[-54  12   3   7] = z160
[-35  33 -14  -8] = z364
[  6 -35  33 -12] = z395
back: [-12  33 -35] -> z395
back: [  3  12 -54] -> z160
back: [ 3 12] -> z160
back: [ 12 -54] -> z160

[-39 -21  -1  52  37  10  19   7 -19  10]  z493
[ 40 -42   3  35  -3   5  16 -46  47  13]  z996
[-43  54   8 -40  -8  44  18  -7  20  -9]  z457
[-17 -51   2 -37  20 -10  32  29 -50  -8]  z712
[-40  54  -8  44 -43   8  18   7 -18  10]  z577
[ 39 -44   3  35  -4   3  15 -46  46  12]  z56
[-17 -52   1 -37  20  -9  32  27 -51 -10]  z837
[ 40 -43   4  36  -3   4  15 -46  46  11]  z806
[-40  43  -4 -36   2  -5 -16  46 -46 -12]  z696
[-40  44  -4 -35   2  -4 -15  46 -46 -11]  z431
[ 17  52  -1  37 -21  10 -31 -29  50   8]  z517
back: [ 10 -21  37  -1  52] -> z517
back: [ -8 -40] -> z457
which: [ 39 -44   3  35  -4   3  15 -46  46  12] -> z56
back: [ 18   8 -43  44  -8  54 -40] -> z577

[ 44 -19  38  27   8]  z931
[ 20 -48  -6  35   2]  z359
[-19  44  48  24  10]  z893
[ 18 -50 -10  35   2]  z892
[ 20 -49  -7  35   2]  z663
back: [  2  35 -10] -> z892
which: [ 44 -19  38  27   8] -> z931
back: [-10 -50  18] -> z892
back: [  2  35  -7 -49] -> z663
back: [ -7 -49] -> z663
back: [ 24  48  44 -19] -> z893

[ -3 -33  19 -19  19   8 -20 -17  -1   1 -12 -19 -28   0  -3  17   2  -1
  -9  35   1  -2  -5  20   2  21  -1   9 -16  34 -33  17  15 -14  17   4
  14   0  -3  43 -16  -2  27  -6   1 -14  -8  16 -23  20  13  63  25  27
  17  14  -4 -13] = z502
[-17 -11 -24 -22  15   8   0  -4  -9   8  14  15 -30  25   5  23 -20  13
  30  18  41  -4 -20 -36  -1 -33  15 -14 -16  17  34   2   9  21  -6  46
   1   1  23 -15  34  10 -13  14   4  13  -8  15 -24  12  26 -34 -15  51
  -5 -10   6  27] = z615
[-15   6 -32 -12  29  24   0  28  -9   4  13  15 -10  28  14   2  -1   4
  37  18  23 -15 -13 -35   3  -1 -57  13 -22 -21  -3 -16 -32  16 -10  31
  -5  23  31 -25  27  -6 -16  -2  20   4  -2 -22 -15   8   6 -47 -19  43
  -9  -4   6  30] = z537
back: [  4  -1   2  14  28 -10  15  13   4  -9  28   0] -> z537
back: [14 17 27 25 63] -> z502
back: [-14  15  17 -33  34 -16   9  -1  21   2] -> z502
back: [ -2 -16  -6  27] -> z537

[ -2 -14  10  -2  17  -2  13 -14   9 -29  -4] = z337
[ -3 -22  12  28 -10   7  20 -13  22 -34  -1] = z792
[ -4  14   2   9  -2  26  10   8 -19   6   1] = z32
[ -1  -3   5   3   7  29  14 -40  12 -31  10] = z936
[ 5 13 -7 -4 20 26 -5 12 15  1 -7] = z317
[  2  17  15 -16   2  -4 -34 -22 -18  11   7] = z821
[-2  4  2  8 -8  2 -4 29  3 20  5] = z486
[  3 -24   5   6  -2  19   7  -6  42 -16  14] = z550
[  2 -15  -8 -15   7 -10  10 -25  13 -37  -7] = z624
[  0 -22  14 -10  -4 -46 -17 -15  17 -30  -6] = z113
[  0  -8 -13  -2   6  22  22  25  20  -6   0] = z871
back: [20  7] -> z792
back: [-7 13] -> z317

[  3 -27 -22  10 -13   0  20  11] = z191
[  7 -26  -5  14   3  -7   6   8] = z109
[ -6  16   2 -10 -14   7  26  11] = z43
[ 27 -10  -3  16  -6   6 -15  -2] = z958
[-14 -23 -14   0 -11  10  24  13] = z866
[  0 -35 -34   4 -36   3  15  20] = z975
[  9 -21   7  13  16  -6   6   7] = z290
[-30  19 -15 -19 -19  10  24 -13] = z635
[ 14 -49  -4  17  -4  12  14  27] = z152
[ 11 -23 -36   8 -37  10  12  10] = z393
[ 15 -27  -6  16   2  -9   3   9] = z593
which: [-14 -23 -14   0 -11  10  24  13] -> z866
back: [-9  2 16 -6] -> z593
back: [ -2 -15] -> z958
back: [ 15   3 -36   4 -34] -> z975
back: [-14 -10] -> z43

[ -1  14 -10 -23 -11  -2 -14  -6  29  44 -29 -32  10  22 -16   8 -18 -12
   4   0  11   0  -7  -6   3 -25 -20   5 -14 -24   6   0   0 -12  -6  10
  -1  14 -11  40 -19  20 -14  14   3  -8  36] : z462
[-16   4  12   5   9  -7  28 -27  39  48 -32 -33  18  18 -24   4  -2  -2
   3   7   3   9   0  -5  -7 -33 -15  -2 -12 -30   4   8  14 -18 -12  -4
   1  16   4  32 -22  13 -17  -1  12 -14   7] : z54
[  8  -8  -5 -16 -11   3  17   4  17  11 -22  -6  -7   1  21   6 -15  -8
   1  -7  -7  -4  11 -10   7  -4 -25  12 -20  -3  12 -15   6  14   3   7
  -9  28 -19  40 -11  21 -10   8  -7   9  33] : z726
[  7  -8  -5 -18 -10   3  14   3  17  13 -23  -7  -7   1  21   5 -16  -7
   2  -6  -6  -4   8 -10   6  -5 -27  13 -18  -5  12 -16   5  14   4   7
  -8  28 -27   9  12  21 -10   9  -7   6  32] : z819
[  7  -8  -6 -19  -9   3  13   3  17  14 -24  -8  -7   1  20   5 -16  -6
   2  -6  -5  -4   8 -10   6  -6 -27  13 -18  -5  12 -16   5  13   4   7
  -8  28 -27  10  12  21 -10   9  -7   5  32] : z345
[ -1  14 -10 -23 -11  -2 -14  -6  29  44 -29 -32  10  22 -16   8 -18 -12
   4   0  11   0  -7  -6   3 -25 -20   5 -14 -24   6   0   0 -12  -6  10
  -1  14 -11  40 -19  20 -14  14   3  -8  14] : z133
[  5  -8  -7 -21  -8   4   8   1  17  17 -26 -10  -7   1  19   4 -18  -4
   4  -4  -3  -5   4  -9   5  -8 -29  13 -16  -7  13 -16   4  12   5   8
  -7  28 -27  14  11  20  -9  11  -7   1  30] : z786
[  3  11  -3 -12  10  -8 -21  -2  39  43 -34 -25  20  10 -20   0  13  13
   7  23   8   9  -5  -3 -20 -35 -13 -10  -7 -34   1   3  23 -27  -8 -14
   8  17   6  28 -16   2 -11  -2  14 -21  -9] : z448
[  6  15  -3 -19  -3  -5 -17  -6  38  48 -32 -33  17  19 -24   5  -5  -5
   3   5   4   8   0  -6  -5 -32 -16  -1 -13 -29   5   8  12 -17 -12  -1
   0  16   2  33 -23  14 -17   1  12 -12   8] : z942
[  8  13  -1 -17   2  -5 -19  -6  40  47 -33 -31  18  16 -24   3   1   1
   4  10   3  10   0  -5 -10 -34 -15  -3 -10 -31   4   8  17 -19 -12  -6
   2  17   5  30 -21  10 -17  -2  13 -15   4] : z820
back: [-16  13  -7 -16  13 -29  -8] -> z786
back: [ -7 -10 -26] -> z786
back: [11 17  4 17  3] -> z726
which: [ -1  14 -10 -23 -11  -2 -14  -6  29  44 -29 -32  10  22 -16   8 -18 -12
   4   0  11   0  -7  -6   3 -25 -20   5 -14 -24   6   0   0 -12  -6  10
  -1  14 -11  40 -19  20 -14  14   3  -8  14] -> z133
back: [-27  28  -7   8   5  12   4 -16] -> z786
which: [  7  -8  -5 -18 -10   3  14   3  17  13 -23  -7  -7   1  21   5 -16  -7
   2  -6  -6  -4   8 -10   6  -5 -27  13 -18  -5  12 -16   5  14   4   7
  -8  28 -27   9  12  21 -10   9  -7   6  32] -> z819

[ -4 -12 -39   2  -9 -21 -33] : z723
[  2  -9 -23 -33   5  28  47] : z591
[-21 -34 -26  17 -25 -30  -7] : z951
back: [-30 -25  17 -26 -34 -21] -> z951
back: [-33 -21  -9   2] -> z723
back: [-12  -4] -> z723
back: [-25  17 -26 -34] -> z951
back: [-39 -12] -> z723

[-12   4  30  -6 -12  -4  -9  -7  -5  18   5  -2   6 -16  -1] : z557
[ 26  -2  44  15  11 -23 -18  -2  25   5   3  -4  12 -11  13] : z509
[ -8   1  28 -15   1   2  -4  -3  -7   0  -3  27  11   0   4] : z362
[ -2 -18 -12   0  36  13  16 -12  -9  -5 -16  17   5  -7   0] : z443
[  5 -11  10 -10  34   9   7  -6  -3  -8 -15  31   6  -2   9] : z239
[  3  -7  18 -12  27   7   4  -5  -2  -8 -12  33   8   0   9] : z267
[ 55  -5  35  10  -8 -20 -51  20   9  -5  -4   6  24  22  39] : z693
[-10   4  15  -2  44   3  11  -4   5 -18  25 -23   6 -17  -1] : z75
[-11 -21 -22   9  27  10  20 -15  -9  -2 -13   5   8  -9 -10] : z440
[-26 -19 -28  22  -1  -5  28 -18   5  -5  18 -11  15  -5 -30] : z519
back: [ 33 -12  -8  -2  -5   4   7  27 -12  18  -7] -> z267
back: [ 5 18 -5] -> z557
back: [ -4   3   5  25  -2 -18 -23  11  15  44] -> z509
back: [  9   0   8  33 -12  -8  -2  -5   4   7  27] -> z267
back: [18 -7] -> z267

[ 29  18  19 -20 -17 -25  -2  -7 -20 -14 -16  -7  44  11  -9 -14   3 -22
  -7  -6 -14   6 -41  31  16  -5 -15   6 -23  -8  29  43 -17  14 -39  13
   1  13 -27 -13   8 -27  32  -7 -22 -16 -11  11 -12 -38  34   7  -6 -13
  35  -3  -9  27] -> z510
[  6  13 -20  13   9  10  -6   7   6  10   8   8 -34  -9   0   8   4   6
   7   2  14  -4  23 -28  -9  -4  15  -6  18   9 -16 -26 -20   5  -5  -1
   1   3   3 -10   6  17   5   2  11 -20   6  11 -28  -4   6   5  -4   2
  11 -13 -13 -12] -> z824
[ 29  18  19 -20 -17 -25  -2  -7 -20 -14 -16  -7  44  11  -9 -14   3 -22
  -7  -6 -14   6 -41  31  16  -5 -15   6 -23  -8  29  43 -39  13 -17   1
  14 -27  13 -13   8 -27  32  -2  -6  -5   6  14 -23  -7   5  -2   2  10
   6 -10   2  -5] -> z622
[ 29  18  19 -20 -17 -25  -2  -7 -20 -14 -16  -7  44  11  -9 -14   3 -22
  -7  -6 -14   6 -41  31  16  -5 -15   6 -23  -8  29  43 -39  13 -17   1
  14 -27  13 -13   8 -27  32  -2  -6  -5   6  14 -23  -5  -5 -14  20  -9
 -21  17   7  29] -> z271
which: [ 29  18  19 -20 -17 -25  -2  -7 -20 -14 -16  -7  44  11  -9 -14   3 -22
  -7  -6 -14   6 -41  31  16  -5 -15   6 -23  -8  29  43 -39  13 -17   1
  14 -27  13 -13   8 -27  32  -2  -6  -5   6  14 -23  -5  -5 -14  20  -9
 -21  17   7  29] -> z271
back: [-16   9  18] -> z824
which: [ 29  18  19 -20 -17 -25  -2  -7 -20 -14 -16  -7  44  11  -9 -14   3 -22
  -7  -6 -14   6 -41  31  16  -5 -15   6 -23  -8  29  43 -17  14 -39  13
   1  13 -27 -13   8 -27  32  -7 -22 -16 -11  11 -12 -38  34   7  -6 -13
  35  -3  -9  27] -> z510

[  0   2  10 -20   4   2  18 -11   1  -1   1  -1  -1  -2   0  -1   1   0
  -1   1   2   0   0   0   1  -2]  z350
[-16  19  37  19 -12  -3  16  34   6  47  13  18  -3 -32  39 -24  -3  38
 -25  28   8  39 -29  28   7  16]  z894
[-17   4   2 -20  10 -11  18   2  28  -2  16   9  16 -19  17  -4   7  14
  -8  -6  -1  -1   2  17  -6 -13]  z822
[  5  -1   5  -3   3  -2   1   4  -6   0  -5   1 -13  -8  -2  -2  -2   0
  -5   6   3   5  -5  -2   6  -7]  z891
[  5  -1  -7 -10   6   0  -4  -6  -3 -13  -5  -2  -5   0 -10   2  -3  -7
   2  -7  -2 -10   4  -7  -2  -7]  z765
back: [  2  18 -11  10 -20   2   4] -> z822
which: [  5  -1  -7 -10   6   0  -4  -6  -3 -13  -5  -2  -5   0 -10   2  -3  -7
   2  -7  -2 -10   4  -7  -2  -7] -> z765
back: [-8 14  7 -4] -> z822
back: [ 38  -3 -24  39 -32  -3] -> z894

[-23 -34  14   0  28  21  -5  29] -> z707
[-17 -30   6  21   1  13  13  15] -> z596
[ -8   5  26   8 -47  55   5 -36] -> z933
[-13 -36 -18   9 -17 -43  15  -7] -> z255
[ -9  15  -9 -36 -34  10 -25  30] -> z132
[ 29 -24   6  47  -7  15   3  26] -> z872
[-38  36 -14  23  35   3 -49  -7] -> z385
[  1   5  61 -12   0   4  15  20] -> z384
[-38  36  -4  23  35   3 -49  -7] -> z276
[-15  -3   4 -27   7  26 -22  27] -> z63
[-28 -18 -11  47 -20  11  61 -10] -> z949
back: [ 11 -20] -> z949
back: [-36   5] -> z933

[ 14 -21  -1  -9  48  15 -32   7]  z80
[ 10  25  -4 -13  43  17 -31  -2]  z652
[-22  -1  -9  48  25  21 -28 -26]  z759
[ 15 -21 -19 -28  13  25 -27 -41]  z79
back: [ 21  25  48  -9  -1 -22] -> z759
back: [25 13] -> z79
back: [ 48  -9  -1 -21] -> z80
back: [ -2 -31  17  43 -13  -4  25] -> z652
back: [-26 -28  21  25  48  -9  -1] -> z759
back: [-21  14] -> z80
back: [-32  15] -> z80

[ 25   0  12 -19]  z380
[45 -5 13 -5]  z762
[ -5  45  -9 -31]  z249
which: [45 -5 13 -5] -> z762

[ -5 -15  15 -33]  z987
[ 43  -2 -38  34]  z298
[-13  24 -30  16]  z377
[46 -3 34 40]  z354
[-25 -43 -31  27]  z21
[ 34  -3  46 -30]  z953
back: [ 16 -30  24] -> z377
which: [46 -3 34 40] -> z354
back: [-38  -2  43] -> z298
back: [-15  -5] -> z987
back: [ 34 -38] -> z298

